Below is a small trained network, with its code and all its weights. Each question gives an input and a target symbol and asks what happens when units are switched off, that is, made to give their printed mean instead of their output.

import numpy as np


def w(rows, s, z=0):
    codes = np.array(rows[::2]) - 128.0
    scale = np.full(codes.shape[1], s)
    scale[-1] = z or s
    return codes * scale


def f(y):
    return y / 2 * (1 + np.tanh(0.7978845608 * (y + 0.044715 * y**3)))


def softmax(a):
    e = np.exp(a - a.max(-1, keepdims=True))
    return e / e.sum(-1, keepdims=True)


def log_softmax(a):
    a = a - a.max(-1, keepdims=True)
    return a - np.log(np.exp(a).sum(-1, keepdims=True))


def net(x, mask):
    ids = ['αβγδζηθλμπστφψω'.index(c) for c in x.split()]
    T = len(ids)
    res = E[ids] + P[:T]
    u = 0
    for l in range(3):
        q, k, v = (res @ M[l].T for M in (Q, K, V))
        z = softmax(np.where(np.tri(T) > 0, q @ k.T / 3**0.5, -1e9)) @ v
        res = res + np.where(mask[u], z, O[l][:, -1]) @ O[l][:, :-1]
        u += 1
        y = f(res @ A[l][:, :-1].T + A[l][:, -1])
        res = res + np.where(mask[u : u + 4], y, B[l][:, -1]) @ B[l][:, :-1]
        u += 4
    return log_softmax(res[-1] @ U[:, :-1].T + U[:, -1])


Q, K, V, O, A, B = {}, {}, {}, {}, {}, {}
E = w([
[129,86,124,99,80,180,101,123,125],'α',
[128,134,137,92,115,130,87,95,107],'β',
[129,174,154,106,154,140,122,61,80],'γ',
[118,160,132,126,134,132,90,80,71],'δ',
[119,184,152,139,125,177,128,51,85],'ζ',
[195,136,137,4,161,63,98,118,70],'η',
[122,76,181,201,112,110,73,192,132],'θ',
[154,178,154,113,118,153,136,67,66],'λ',
[200,107,99,72,48,151,117,173,101],'μ',
[128,164,204,84,179,35,212,52,92],'π',
[163,124,184,91,78,69,181,92,152],'σ',
[99,184,161,189,124,97,188,113,42],'τ',
[137,213,101,97,226,165,134,148,137],'φ',
[117,159,168,130,158,204,167,159,67],'ψ',
[167,96,78,144,204,131,117,119,169],'ω',
],0.018)
P = w([
[136,130,55,11,84,155,78,111,116],'0',
[127,143,80,52,105,171,125,94,112],'1',
[125,165,93,74,131,163,162,85,130],'2',
[143,173,112,106,123,171,168,87,142],'3',
[157,180,124,128,130,164,178,89,151],'4',
[175,185,139,139,138,172,179,100,152],'5',
[189,184,149,161,137,168,175,112,162],'6',
[197,183,168,183,143,167,179,110,165],'7',
[215,183,172,197,132,168,169,132,178],'8',
[224,194,184,215,151,159,162,146,177],'9',
[205,185,189,236,149,165,140,152,182],'10',
[203,168,212,254,164,176,118,147,204],'11',
],0.0086)
Q[0] = w([
[250,132,145,97,133,206,254,58,68],'0.h0',
[230,158,148,119,99,176,130,65,56],'0.h0',
[178,125,182,130,163,157,136,194,136],'0.h0',
],0.0094)
K[0] = w([
[177,129,127,147,165,109,177,187,141],'0.h0',
[249,179,182,176,136,153,180,131,129],'0.h0',
[151,162,168,206,111,163,125,134,211],'0.h0',
],0.011)
V[0] = w([
[197,160,80,119,126,119,86,1,74],'0.h0',
[231,175,144,162,96,152,92,76,71],'0.h0',
[44,127,190,158,161,186,108,151,197],'0.h0',
],0.0067)
O[0] = w([
[183,187,116,156,52,147,71,101,159,233],'0.h0',
[140,133,157,125,41,145,61,206,178,253],'0.h0',
[2,141,108,133,114,75,199,146,209,85],'0.h0',
],0.0093,0.0058)
A[0] = w([
[153,200,160,132,176,198,167,109,147,116],'0.n0',
[82,80,210,103,45,124,189,142,51,253],'0.n1',
[176,74,117,68,170,253,150,136,253,9],'0.n2',
[188,127,204,52,208,95,74,133,159,49],'0.n3',
],0.0069,0.0042)
B[0] = w([
[153,88,127,115,90,94,44,186,138,253],'0.n0',
[131,201,91,65,203,85,1,140,138,187],'0.n1',
[146,210,118,195,126,100,80,113,69,155],'0.n2',
[105,165,182,220,102,177,97,98,130,164],'0.n3',
],0.0098,0.0062)
Q[1] = w([
[104,163,97,134,215,129,146,200,102],'1.h0',
[101,216,106,78,111,69,96,103,151],'1.h0',
[236,252,204,120,85,155,35,169,185],'1.h0',
],0.014)
K[1] = w([
[148,19,34,55,172,184,61,52,104],'1.h0',
[122,141,120,218,222,149,64,255,151],'1.h0',
[121,10,186,215,117,44,86,208,156],'1.h0',
],0.0082)
V[1] = w([
[126,114,122,197,100,1,121,95,72],'1.h0',
[210,60,93,154,189,88,121,64,233],'1.h0',
[122,201,47,184,188,179,99,148,115],'1.h0',
],0.0084)
O[1] = w([
[112,6,154,153,49,94,131,127,96,70],'1.h0',
[158,119,28,133,173,93,151,52,128,75],'1.h0',
[144,134,124,181,173,178,183,143,78,254],'1.h0',
],0.014,0.0058)
A[1] = w([
[139,160,146,117,122,154,165,165,143,90],'1.n0',
[193,156,154,164,116,176,169,51,56,7],'1.n1',
[105,191,210,59,119,176,126,93,137,209],'1.n2',
[168,78,255,90,127,88,139,65,73,3],'1.n3',
],0.0091,0.0063)
B[1] = w([
[58,44,131,177,177,88,128,141,255,167],'1.n0',
[145,181,182,66,137,120,119,128,204,187],'1.n1',
[66,103,27,130,106,125,113,195,79,251],'1.n2',
[101,124,131,142,136,117,114,137,105,143],'1.n3',
],0.0089,0.018)
Q[2] = w([
[33,228,99,184,162,196,148,45,138],'2.h0',
[170,146,153,167,72,161,1,130,85],'2.h0',
[142,156,130,105,135,128,110,145,127],'2.h0',
],0.0092)
K[2] = w([
[194,41,114,108,169,125,143,179,141],'2.h0',
[195,135,154,149,96,3,172,218,189],'2.h0',
[94,135,87,161,136,155,85,91,170],'2.h0',
],0.0066)
V[2] = w([
[71,191,141,204,78,254,155,47,52],'2.h0',
[142,54,102,94,96,198,193,127,155],'2.h0',
[25,186,161,124,111,98,111,59,177],'2.h0',
],0.0071)
O[2] = w([
[112,200,152,255,150,203,95,89,31,95],'2.h0',
[131,193,25,90,122,79,48,188,74,2],'2.h0',
[7,186,113,152,90,112,76,12,133,75],'2.h0',
],0.0094,0.009)
A[2] = w([
[151,201,164,141,129,153,119,117,155,64],'2.n0',
[166,37,178,82,44,178,131,76,89,108],'2.n1',
[168,135,180,81,171,157,146,74,94,98],'2.n2',
[136,166,78,164,130,163,91,58,12,5],'2.n3',
],0.011)
B[2] = w([
[179,60,206,153,89,147,75,77,185,220],'2.n0',
[81,186,142,149,218,57,146,117,92,255],'2.n1',
[140,85,64,211,123,62,190,138,121,178],'2.n2',
[51,91,82,64,255,205,183,87,28,147],'2.n3',
],0.0086,0.0075)
U = w([
[168,98,121,109,200,133,76,147,64,53],'α',
[142,91,113,100,171,142,101,116,84,150],'β',
[135,114,112,138,133,151,81,118,96,156],'γ',
[139,88,144,113,145,174,123,113,77,129],'δ',
[84,166,75,204,76,174,130,98,123,200],'ζ',
[142,96,175,115,129,165,57,109,102,31],'η',
[121,70,131,109,122,138,135,122,107,187],'θ',
[126,158,93,184,38,118,72,142,150,132],'λ',
[206,108,147,87,112,142,127,197,71,2],'μ',
[106,169,144,151,161,106,97,104,106,170],'π',
[144,153,86,46,169,92,60,87,160,248],'σ',
[143,137,170,178,111,126,160,184,28,76],'τ',
[114,225,219,66,160,206,225,108,169,120],'φ',
[86,188,115,127,112,137,253,182,139,195],'ψ',
[165,141,83,180,131,129,178,140,91,219],'ω',
],0.0066,0.0059)

Each question gives the input, a string of symbols that net reads in full, and the target symbol t.
The units are the heads (3 rows each of Q, K, V and O) and the neurons (one row each of A and B). Each row of codes is followed by its name. A weight is (code - 128) times the scale printed after its matrix; where a second scale follows, it is the last column's (O, A, B and U).
mask holds one flag per unit, layer by layer, with each layer's heads first. A switched-off unit (its flag False) gives its mean, the last column of its rows in O or B, instead of its output. The means were averaged over made-up inputs and are rounded, as every weight is.
A unit's drop is (log p(t) with every unit on - log p(t) with that unit switched off) / (log p(t) with every unit on - log p(t) with every unit switched off).
The circuit of an input: a set's keep is (log p(t) with only the set's units on - log p(t) with every unit switched off) / (log p(t) with every unit on - log p(t) with every unit switched off). Starting from the 12 units with the biggest drops (on a tie, the unit counted first), units are removed one at a time, each time the one whose removal leaves the highest keep (on an exact tie, the one counted first), for as long as the keep stays at least 0.8.
units of the circuit, in order: the units of the circuit, biggest drop first
k most important neurons: the k neurons with the biggest drops, biggest first
k most important neurons of layer l: the k neurons of layer l with the biggest drops, biggest first
input δ σ β, target σ: most important neuron : 0.n2
input θ μ δ, target σ: units of the circuit, in order : 2.h0, 1.h0
input ζ δ τ ψ ζ, target ψ: 4 most important neurons : 1.n2, 1.n0, 0.n1, 0.n0
input ζ ψ η γ α φ γ, target φ: units of the circuit, in order : 1.h0, 0.n0, 1.n1
input α φ μ σ τ φ σ, target φ: units of the circuit, in order : 0.n0, 0.n1, 1.h0
input λ ω δ γ η η λ ψ μ, target ψ: 2 most important neurons : 0.n0, 1.n0
input σ τ β α λ α β β ψ α α, target ψ: 2 most important neurons : 0.n0, 1.n0
input σ γ δ ω τ α μ δ δ σ τ ζ, target τ: units of the circuit, in order : 0.n0, 1.h0
input α λ λ, target λ: units of the circuit, in order : 0.h0, 1.h0, 1.n2
input ζ τ π μ, target τ: units of the circuit, in order : 1.h0, 2.n1
input λ δ α γ λ δ ω δ, target ω: units of the circuit, in order : 1.h0, 2.n2, 1.n2
input μ φ β φ μ α, target φ: 2 most important neurons of layer 0 : 0.n0, 0.n2
input η η ζ, target η: units of the circuit, in order : 0.h0, 2.n0, 0.n3, 2.h0
input ζ η τ, target τ: units of the circuit, in order : 1.h0
input σ μ μ ζ λ ψ, target ψ: 2 most important neurons of layer 1 : 1.n2, 1.n0
input λ ζ μ η, target μ: units of the circuit, in order : 2.h0, 0.h0, 0.n3
input σ σ λ ζ δ β ψ α φ λ ζ, target φ: 2 most important neurons : 0.n1, 0.n0
input τ η ω σ ζ, target ω: 2 most important neurons : 2.n2, 0.n1
input η π ζ ζ, target π: 3 most important neurons : 0.n3, 2.n1, 0.n0
input ζ ζ δ, target ζ: units of the circuit, in order : 2.h0
input θ σ γ π, target σ: units of the circuit, in order : 2.h0, 1.h0
input γ ψ τ, target ψ: 3 most important neurons : 1.n2, 1.n0, 0.n1
input τ γ φ φ ζ γ, target φ: 3 most important neurons : 0.n0, 1.n1, 1.n0
input ζ ζ δ σ ω, target ω: 3 most important neurons : 2.n2, 0.n2, 1.n0
